Here is a tiny trained network, its code and every weight. The questions are about switching its units off for an input and a target symbol, where a switched-off unit gives its printed mean instead of its output.

import numpy as np


def w(rows, s, z=0):
    codes = np.array(rows[::2]) - 128.0
    scale = np.full(codes.shape[1], s)
    scale[-1] = z or s
    return codes * scale


def norm(h):
    return h / np.sqrt((h * h).mean(-1, keepdims=True) + 1e-5)


def f(y):
    return y / 2 * (1 + np.tanh(0.7978845608 * (y + 0.044715 * y**3)))


def softmax(a):
    e = np.exp(a - a.max(-1, keepdims=True))
    return e / e.sum(-1, keepdims=True)


def log_softmax(a):
    a = a - a.max(-1, keepdims=True)
    return a - np.log(np.exp(a).sum(-1, keepdims=True))


def net(x, mask):
    ids = ['ΠΩγεθφ'.index(c) for c in x.split()]
    T = len(ids)
    res = E[ids] + P[:T]
    u = 0
    for l in range(2):
        r = norm(res)
        for j in range(2):
            rows = slice(2 * j, 2 * j + 2)
            q, k, v = (r @ M[l][rows].T for M in (Q, K, V))
            z = softmax(np.where(np.tri(T) > 0, q @ k.T / 2**0.5, -1e9)) @ v
            o = O[l][rows]
            res = res + np.where(mask[u + j], z, o[:, -1]) @ o[:, :-1]
        u += 2
        y = f(norm(res) @ A[l][:, :-1].T + A[l][:, -1])
        res = res + np.where(mask[u : u + 4], y, B[l][:, -1]) @ B[l][:, :-1]
        u += 4
    return log_softmax(norm(res)[-1] @ U[:, :-1].T + U[:, -1])


Q, K, V, O, A, B = {}, {}, {}, {}, {}, {}
E = w([
[66,77,202,109,134],'Π',
[42,135,191,110,113],'Ω',
[95,180,252,246,193],'γ',
[142,121,161,218,59],'ε',
[7,98,118,55,39],'θ',
[162,55,159,25,174],'φ',
],0.015)
P = w([
[158,172,2,91,130],'0',
[139,123,128,139,95],'1',
[129,130,128,134,102],'2',
[125,135,136,136,112],'3',
[117,133,136,134,112],'4',
[108,134,136,129,114],'5',
[95,129,139,127,118],'6',
[97,132,143,127,122],'7',
[92,132,139,123,114],'8',
[92,136,150,129,119],'9',
[83,132,152,122,119],'10',
[86,137,150,124,117],'11',
[80,134,146,123,119],'12',
],0.0093)
Q[0] = w([
[183,167,80,76,182],'L0H1',
[216,174,87,123,211],'L0H1',
[31,146,139,254,192],'L0H2',
[135,149,231,172,20],'L0H2',
],0.0088)
K[0] = w([
[87,108,185,124,171],'L0H1',
[171,89,205,191,62],'L0H1',
[179,106,103,1,141],'L0H2',
[249,86,104,138,201],'L0H2',
],0.008)
V[0] = w([
[167,239,155,56,100],'L0H1',
[96,1,142,36,127],'L0H1',
[120,62,43,97,129],'L0H2',
[155,210,152,139,84],'L0H2',
],0.0095)
O[0] = w([
[81,60,108,228,16,144],'L0H1',
[131,180,222,122,160,253],'L0H1',
[133,24,45,127,54,117],'L0H2',
[2,43,93,7,193,78],'L0H2',
],0.0065,0.0053)
A[0] = w([
[225,250,117,187,200,175],'L0N1',
[108,254,140,210,85,182],'L0N2',
[129,142,101,11,121,249],'L0N3',
[125,121,167,171,104,219],'L0N4',
],0.0084,0.0015)
B[0] = w([
[160,190,2,122,156,184],'L0N1',
[73,130,127,98,153,254],'L0N2',
[244,252,138,71,208,165],'L0N3',
[41,154,157,98,90,201],'L0N4',
],0.0093,0.0072)
Q[1] = w([
[111,214,90,153,106],'L1H1',
[210,111,119,136,99],'L1H1',
[73,248,141,125,116],'L1H2',
[134,55,119,147,79],'L1H2',
],0.018)
K[1] = w([
[61,180,34,91,110],'L1H1',
[58,120,226,152,103],'L1H1',
[227,130,53,36,157],'L1H2',
[66,150,190,94,2],'L1H2',
],0.0094)
V[1] = w([
[166,97,24,111,128],'L1H1',
[78,122,124,124,13],'L1H1',
[211,147,159,122,92],'L1H2',
[161,6,98,147,182],'L1H2',
],0.013)
O[1] = w([
[133,9,181,69,139,161],'L1H1',
[92,119,66,102,94,31],'L1H1',
[115,140,14,83,250,178],'L1H2',
[41,69,164,189,114,3],'L1H2',
],0.011,0.0044)
A[1] = w([
[193,133,210,149,120,1],'L1N1',
[99,1,197,117,153,205],'L1N2',
[57,196,206,131,94,248],'L1N3',
[203,119,207,42,82,177],'L1N4',
],0.0086,0.00079)
B[1] = w([
[182,255,169,59,189,165],'L1N1',
[220,100,77,216,198,171],'L1N2',
[111,33,110,153,75,253],'L1N3',
[111,216,125,182,200,193],'L1N4',
],0.0076,0.0072)
U = w([
[216,199,116,124,136,60],'Π',
[144,152,249,178,106,124],'Ω',
[83,135,75,205,205,66],'γ',
[95,39,172,146,113,253],'ε',
[120,179,110,162,27,230],'θ',
[73,131,122,32,116,75],'φ',
],0.012,0.002)

Each question gives the input, a string of symbols that net reads in full, and the target symbol t.
The units are the heads (2 rows each of Q, K, V and O) and the neurons (one row each of A and B). Each row of codes is followed by its name. A weight is (code - 128) times the scale printed after its matrix; where a second scale follows, it is the last column's (O, A, B and U).
mask holds one flag per unit, layer by layer, with each layer's heads first. A switched-off unit (its flag False) gives its mean, the last column of its rows in O or B, instead of its output. The means were averaged over made-up inputs and are rounded, as every weight is.
A unit's drop is (log p(t) with every unit on - log p(t) with that unit switched off) / (log p(t) with every unit on - log p(t) with every unit switched off).
The circuit of an input: a set's keep is (log p(t) with only the set's units on - log p(t) with every unit switched off) / (log p(t) with every unit on - log p(t) with every unit switched off). Starting from all 12 units, units are removed one at a time, each time the one whose removal leaves the highest keep (on an exact tie, the one counted first), for as long as the keep stays at least 0.8.
circuit, biggest first: the units of the circuit, biggest drop first
unit that matters most: the unit with the biggest drop
k most important neurons: the k neurons with the biggest drops, biggest first
k most important neurons of layer l: the k neurons of layer l with the biggest drops, biggest first
heads that matter: for each layer, one digit per head in row order, 1 if its drop is at least 0.15 and else 0, layers parted by /
input θ ε ε Π, target φ: unit that matters most => L1H2
input Π Ω γ ε Ω ε ε, target Π: heads that matter => 11 / 01
input φ γ θ ε φ θ γ γ, target γ: heads that matter => 01 / 01
input Ω γ γ ε γ, target θ: heads that matter => 10 / 11
input γ ε φ φ, target Ω: circuit, biggest first => (L1H2; L0H1)
input θ θ Ω θ Ω γ, target φ: 3 most important neurons => (L0N1; L0N3; L0N2)
input γ γ γ Ω φ Π Ω Ω, target ε: circuit, biggest first => (L0N3; L1N3; L0H2)
input Π γ γ Ω Π θ ε γ Π, target Π: circuit, biggest first => (L1H2; L0H2)
input Π Ω θ θ, target Π: heads that matter => 10 / 01
input φ θ γ γ φ Π θ θ θ γ Ω θ ε, target γ: circuit, biggest first => (L1H2; L0N2)
input ε γ γ γ γ ε, target ε: circuit, biggest first => (L0H1; L0H2; L1H1)
input ε θ θ Ω γ γ γ γ θ γ Π, target ε: circuit, biggest first => (L0H1; L1H1; L1N2)
input Ω Ω γ Ω Π γ γ γ, target θ: circuit, biggest first => (L0H1; L1H1; L1H2; L0N3)
input φ γ Π ε Π Π γ Ω γ φ Π, target γ: circuit, biggest first => (L1H2; L0H2)
input ε γ θ ε, target ε: circuit, biggest first => (L0H2; L0H1; L1H1)
input γ Π Ω Π θ Ω θ γ γ Ω θ, target Ω: heads that matter => 10 / 01
input ε γ ε γ γ Π, target ε: unit that matters most => L0H1
input Ω φ φ θ, target θ: heads that matter => 11 / 00
input θ γ θ θ ε, target φ: circuit, biggest first => (L0H2; L1H1)
input ε ε γ θ θ γ, target ε: circuit, biggest first => (L0H1; L1H1)
input φ γ γ ε, target θ: 2 most important neurons of layer 0 => (L0N3; L0N1)
input γ γ ε ε φ Ω ε γ θ Ω Ω, target ε: 4 most important neurons => (L0N3; L1N3; L0N2; L0N4)
input Π ε Ω, target Π: heads that matter => 10 / 01
input ε φ φ Π θ, target ε: unit that matters most => L0H2
